Below is a small trained network, with its code and all its weights. Each question gives an input and a target symbol and asks what happens when units are switched off, that is, made to give their printed mean instead of their output.

import numpy as np


def w(rows, s, z=0):
    codes = np.array(rows[::2]) - 128.0
    scale = np.full(codes.shape[1], s)
    scale[-1] = z or s
    return codes * scale


def f(y):
    return y / 2 * (1 + np.tanh(0.7978845608 * (y + 0.044715 * y**3)))


def softmax(a):
    e = np.exp(a - a.max(-1, keepdims=True))
    return e / e.sum(-1, keepdims=True)


def log_softmax(a):
    a = a - a.max(-1, keepdims=True)
    return a - np.log(np.exp(a).sum(-1, keepdims=True))


def net(x, mask):
    ids = ['ΦΨαημπστω'.index(c) for c in x.split()]
    T = len(ids)
    res = E[ids] + P[:T]
    u = 0
    for l in range(3):
        r = res
        for j in range(2):
            rows = slice(4 * j, 4 * j + 4)
            q, k, v = (r @ M[l][rows].T for M in (Q, K, V))
            z = softmax(np.where(np.tri(T) > 0, q @ k.T / 4**0.5, -1e9)) @ v
            o = O[l][rows]
            res = res + np.where(mask[u + j], z, o[:, -1]) @ o[:, :-1]
        u += 2
        y = f(res @ A[l][:, :-1].T + A[l][:, -1])
        res = res + np.where(mask[u : u + 8], y, B[l][:, -1]) @ B[l][:, :-1]
        u += 8
    return log_softmax(res[-1] @ U[:, :-1].T + U[:, -1])


Q, K, V, O, A, B = {}, {}, {}, {}, {}, {}
E = w([
[94,209,66,121,129],'Φ',
[100,17,158,56,185],'Ψ',
[119,234,55,106,158],'α',
[254,83,140,183,109],'η',
[106,133,52,110,37],'μ',
[190,99,100,135,33],'π',
[220,115,90,219,202],'σ',
[115,145,44,219,111],'τ',
[226,190,59,129,65],'ω',
],0.0097)
P = w([
[31,112,188,184,108],'0',
[188,190,71,81,107],'1',
[181,174,51,93,98],'2',
[181,165,58,107,90],'3',
[189,164,48,109,101],'4',
[195,152,60,123,101],'5',
[201,159,68,120,96],'6',
[205,160,78,117,90],'7',
[212,162,77,113,97],'8',
[208,162,88,111,85],'9',
[221,160,90,115,79],'10',
[231,166,91,108,84],'11',
[254,172,100,117,89],'12',
],0.0062)
Q[0] = w([
[254,92,45,96,73],'0.h0',
[120,170,122,203,113],'0.h0',
[178,182,51,145,58],'0.h0',
[199,159,39,96,118],'0.h0',
[222,119,116,188,149],'0.h1',
[158,128,126,139,126],'0.h1',
[115,170,141,137,169],'0.h1',
[190,111,130,164,101],'0.h1',
],0.0099)
K[0] = w([
[78,43,190,52,183],'0.h0',
[82,156,194,196,96],'0.h0',
[44,66,217,195,135],'0.h0',
[81,1,189,116,121],'0.h0',
[209,125,87,157,110],'0.h1',
[160,157,152,122,109],'0.h1',
[118,173,145,140,131],'0.h1',
[183,113,72,141,123],'0.h1',
],0.0083)
V[0] = w([
[106,174,94,202,117],'0.h0',
[72,12,165,84,118],'0.h0',
[110,57,147,189,117],'0.h0',
[212,122,137,159,116],'0.h0',
[139,153,128,111,108],'0.h1',
[127,117,124,113,156],'0.h1',
[148,117,89,146,134],'0.h1',
[149,139,97,133,152],'0.h1',
],0.011)
O[0] = w([
[114,187,1,146,154,103],'0.h0',
[62,148,250,131,96,254],'0.h0',
[28,137,177,238,78,192],'0.h0',
[178,28,72,196,82,111],'0.h0',
[157,132,147,111,103,210],'0.h1',
[113,89,154,129,143,71],'0.h1',
[123,180,154,155,172,231],'0.h1',
[161,122,185,187,157,197],'0.h1',
],0.0067,0.0034)
A[0] = w([
[147,144,124,61,139,83],'0.n0',
[83,165,146,179,236,141],'0.n1',
[203,89,10,71,81,72],'0.n2',
[235,93,130,117,117,76],'0.n3',
[120,97,238,67,209,251],'0.n4',
[123,68,190,103,224,199],'0.n5',
[183,158,48,138,137,65],'0.n6',
[96,3,91,74,208,186],'0.n7',
],0.0055,0.0016)
B[0] = w([
[139,100,119,151,139,125],'0.n0',
[103,116,57,183,185,114],'0.n1',
[143,126,123,91,250,254],'0.n2',
[104,209,118,104,154,172],'0.n3',
[252,60,137,111,240,166],'0.n4',
[184,66,131,139,179,119],'0.n5',
[179,105,105,47,171,212],'0.n6',
[110,20,253,67,157,120],'0.n7',
],0.0044,0.0041)
Q[1] = w([
[187,210,86,150,108],'1.h0',
[203,113,61,109,121],'1.h0',
[124,107,90,134,182],'1.h0',
[176,74,70,95,88],'1.h0',
[107,248,62,118,72],'1.h1',
[152,254,95,171,82],'1.h1',
[216,92,145,156,42],'1.h1',
[133,47,168,147,161],'1.h1',
],0.007)
K[1] = w([
[55,66,138,217,150],'1.h0',
[62,122,218,199,80],'1.h0',
[124,175,145,157,142],'1.h0',
[82,138,254,176,113],'1.h0',
[61,237,177,221,37],'1.h1',
[57,140,173,179,84],'1.h1',
[127,42,205,141,112],'1.h1',
[242,26,111,104,224],'1.h1',
],0.0072)
V[1] = w([
[81,237,126,134,162],'1.h0',
[95,103,88,121,193],'1.h0',
[86,151,123,180,105],'1.h0',
[162,117,144,1,186],'1.h0',
[187,59,105,165,140],'1.h1',
[184,67,107,98,200],'1.h1',
[70,154,175,102,98],'1.h1',
[177,42,101,157,143],'1.h1',
],0.008)
O[1] = w([
[172,90,33,165,221,220],'1.h0',
[18,62,177,70,231,82],'1.h0',
[124,71,55,206,95,179],'1.h0',
[192,148,200,62,187,24],'1.h0',
[38,181,213,196,116,67],'1.h1',
[3,229,228,80,199,2],'1.h1',
[237,48,109,96,112,165],'1.h1',
[31,246,229,211,75,51],'1.h1',
],0.0045,0.0025)
A[1] = w([
[83,180,253,105,129,1],'1.n0',
[169,112,150,69,174,137],'1.n1',
[205,219,115,61,138,147],'1.n2',
[154,132,61,120,83,130],'1.n3',
[179,120,158,230,137,235],'1.n4',
[36,138,127,111,211,170],'1.n5',
[111,60,168,131,43,119],'1.n6',
[195,141,155,6,167,136],'1.n7',
],0.0063,0.0029)
B[1] = w([
[200,56,89,218,148,199],'1.n0',
[35,122,159,166,142,168],'1.n1',
[77,130,155,94,166,237],'1.n2',
[193,77,98,115,132,255],'1.n3',
[59,255,64,188,99,206],'1.n4',
[171,121,225,22,114,184],'1.n5',
[143,147,126,113,59,178],'1.n6',
[51,96,177,141,152,220],'1.n7',
],0.0054,0.0062)
Q[2] = w([
[132,93,93,132,159],'2.h0',
[41,176,145,109,139],'2.h0',
[171,121,132,202,173],'2.h0',
[117,102,77,93,129],'2.h0',
[120,132,181,95,109],'2.h1',
[172,89,68,208,104],'2.h1',
[136,170,255,21,137],'2.h1',
[207,87,100,115,155],'2.h1',
],0.0076)
K[2] = w([
[119,69,157,166,75],'2.h0',
[133,106,90,161,167],'2.h0',
[117,99,224,144,140],'2.h0',
[111,96,93,149,39],'2.h0',
[168,181,45,146,181],'2.h1',
[13,111,223,151,135],'2.h1',
[164,144,3,137,117],'2.h1',
[54,78,117,134,72],'2.h1',
],0.0068)
V[2] = w([
[125,103,89,140,131],'2.h0',
[128,55,130,137,70],'2.h0',
[85,135,111,131,86],'2.h0',
[141,154,56,121,75],'2.h0',
[223,150,147,47,140],'2.h1',
[71,190,183,167,110],'2.h1',
[104,142,104,181,170],'2.h1',
[166,138,128,173,2],'2.h1',
],0.0076)
O[2] = w([
[149,69,144,132,159,206],'2.h0',
[163,138,170,201,143,201],'2.h0',
[181,148,178,101,116,124],'2.h0',
[107,98,246,98,89,254],'2.h0',
[200,37,145,134,193,31],'2.h1',
[22,197,203,59,135,15],'2.h1',
[62,170,48,100,76,180],'2.h1',
[143,147,206,253,79,207],'2.h1',
],0.005,0.0032)
A[2] = w([
[66,101,182,31,47,250],'2.n0',
[20,173,131,34,154,232],'2.n1',
[11,186,188,77,18,87],'2.n2',
[186,141,136,211,78,141],'2.n3',
[131,223,231,209,49,191],'2.n4',
[93,52,110,177,134,102],'2.n5',
[169,2,121,77,61,143],'2.n6',
[172,30,163,126,117,63],'2.n7',
],0.0056,0.0023)
B[2] = w([
[222,123,105,246,165,178],'2.n0',
[188,156,195,86,49,214],'2.n1',
[167,127,106,201,254,203],'2.n2',
[76,117,142,67,72,247],'2.n3',
[52,59,140,111,147,253],'2.n4',
[190,157,152,132,123,146],'2.n5',
[139,153,149,175,186,220],'2.n6',
[138,202,134,120,158,189],'2.n7',
],0.0073,0.011)
U = w([
[110,17,51,114,213,118],'Φ',
[153,54,248,115,233,56],'Ψ',
[101,45,104,30,150,124],'α',
[81,97,121,164,187,99],'η',
[251,140,152,177,123,139],'μ',
[103,32,157,67,63,186],'π',
[135,252,106,180,191,29],'σ',
[102,144,12,103,79,97],'τ',
[167,248,177,55,110,252],'ω',
],0.0035,0.0027)

Each question gives the input, a string of symbols that net reads in full, and the target symbol t.
The units are the heads (4 rows each of Q, K, V and O) and the neurons (one row each of A and B). Each row of codes is followed by its name. A weight is (code - 128) times the scale printed after its matrix; where a second scale follows, it is the last column's (O, A, B and U).
mask holds one flag per unit, layer by layer, with each layer's heads first. A switched-off unit (its flag False) gives its mean, the last column of its rows in O or B, instead of its output. The means were averaged over made-up inputs and are rounded, as every weight is.
A unit's drop is (log p(t) with every unit on - log p(t) with that unit switched off) / (log p(t) with every unit on - log p(t) with every unit switched off).
The circuit of an input: a set's keep is (log p(t) with only the set's units on - log p(t) with every unit switched off) / (log p(t) with every unit on - log p(t) with every unit switched off). Starting from the 12 units with the biggest drops (on a tie, the unit counted first), units are removed one at a time, each time the one whose removal leaves the highest keep (on an exact tie, the one counted first), for as long as the keep stays at least 0.8.
circuit, biggest first: the units of the circuit, biggest drop first
most important unit: the unit with the biggest drop
top k neurons: the k neurons with the biggest drops, biggest first
k most important neurons of layer l: the k neurons of layer l with the biggest drops, biggest first
heads that matter: for each layer, one digit per head in row order, 1 if its drop is at least 0.15 and else 0, layers parted by /
drop of u: that unit's drop, to one decimal
input τ Φ μ τ μ σ, target τ: most important unit => 2.h1
input Ψ α ω μ Ψ ω τ η Φ π Ψ μ μ, target Ψ: circuit, biggest first => 0.h0, 1.h0, 2.h1
input σ ω Φ μ Φ η ω ω μ ω μ μ, target σ: heads that matter => 10 / 11 / 01
input π μ η α ω ω Φ, target π: heads that matter => 10 / 11 / 11
input ω π μ π α ω ω τ Ψ π μ Φ Ψ, target ω: circuit, biggest first => 1.h1, 0.h0, 2.h1, 2.n1
input τ ω Φ μ μ π μ π ω μ, target τ: circuit, biggest first => 0.h0, 2.h1, 1.h0
input η ω η π, target η: top 3 neurons => 2.n4, 2.n2, 1.n4
input π Ψ μ ω Ψ ω σ τ μ α π μ π, target π: top 3 neurons => 2.n4, 0.n2, 2.n3
input μ α ω ω τ, target μ: heads that matter => 10 / 01 / 11
input π τ μ μ τ π, target π: top 2 neurons => 2.n4, 2.n3
input μ η α μ μ ω π, target μ: heads that matter => 10 / 01 / 01
input η μ π Φ α μ μ Ψ, target Ψ: heads that matter => 10 / 01 / 11
input τ α τ μ, target τ: circuit, biggest first => 2.h1, 0.h0, 1.h0
input Φ μ π μ η, target Φ: circuit, biggest first => 0.h0, 2.h1, 1.h0, 2.n1
input η μ ω τ, target η: top 2 neurons => 2.n4, 2.n2
input ω ω μ ω μ μ π ω π α ω μ μ, target ω: top 3 neurons => 2.n1, 0.n2, 2.n4
input η Ψ τ, target τ: most important unit => 2.h0
input τ τ μ η, target τ: heads that matter => 10 / 10 / 01
input μ μ μ μ μ Ψ, target Ψ: top 2 neurons => 1.n5, 0.n7
input ω μ α μ μ η, target ω: heads that matter => 10 / 01 / 00
input α τ μ π μ ω, target α: heads that matter => 10 / 11 / 01
input η ω μ μ η, target η: heads that matter => 10 / 11 / 01
input α Φ μ, target α: top neuron => 2.n1
input ω π π ω π μ σ μ η σ μ Φ, target ω: 2 most important neurons of layer 0 => 0.n2, 0.n6
input ω ω τ, target ω: top 2 neurons => 2.n1, 0.n2
input π ω η α ω μ Φ η τ μ ω ω, target π: top 2 neurons => 2.n4, 2.n3
input ω ω π, target ω: most important neuron of layer 0 => 0.n2
input π η η Φ α, target π: top 3 neurons => 2.n4, 2.n3, 0.n2
input π ω μ ω τ τ, target π: drop of 2.h0 => 0.3
input α μ μ ω μ ω ω μ μ α π π, target α: drop of 1.n4 => 0.1
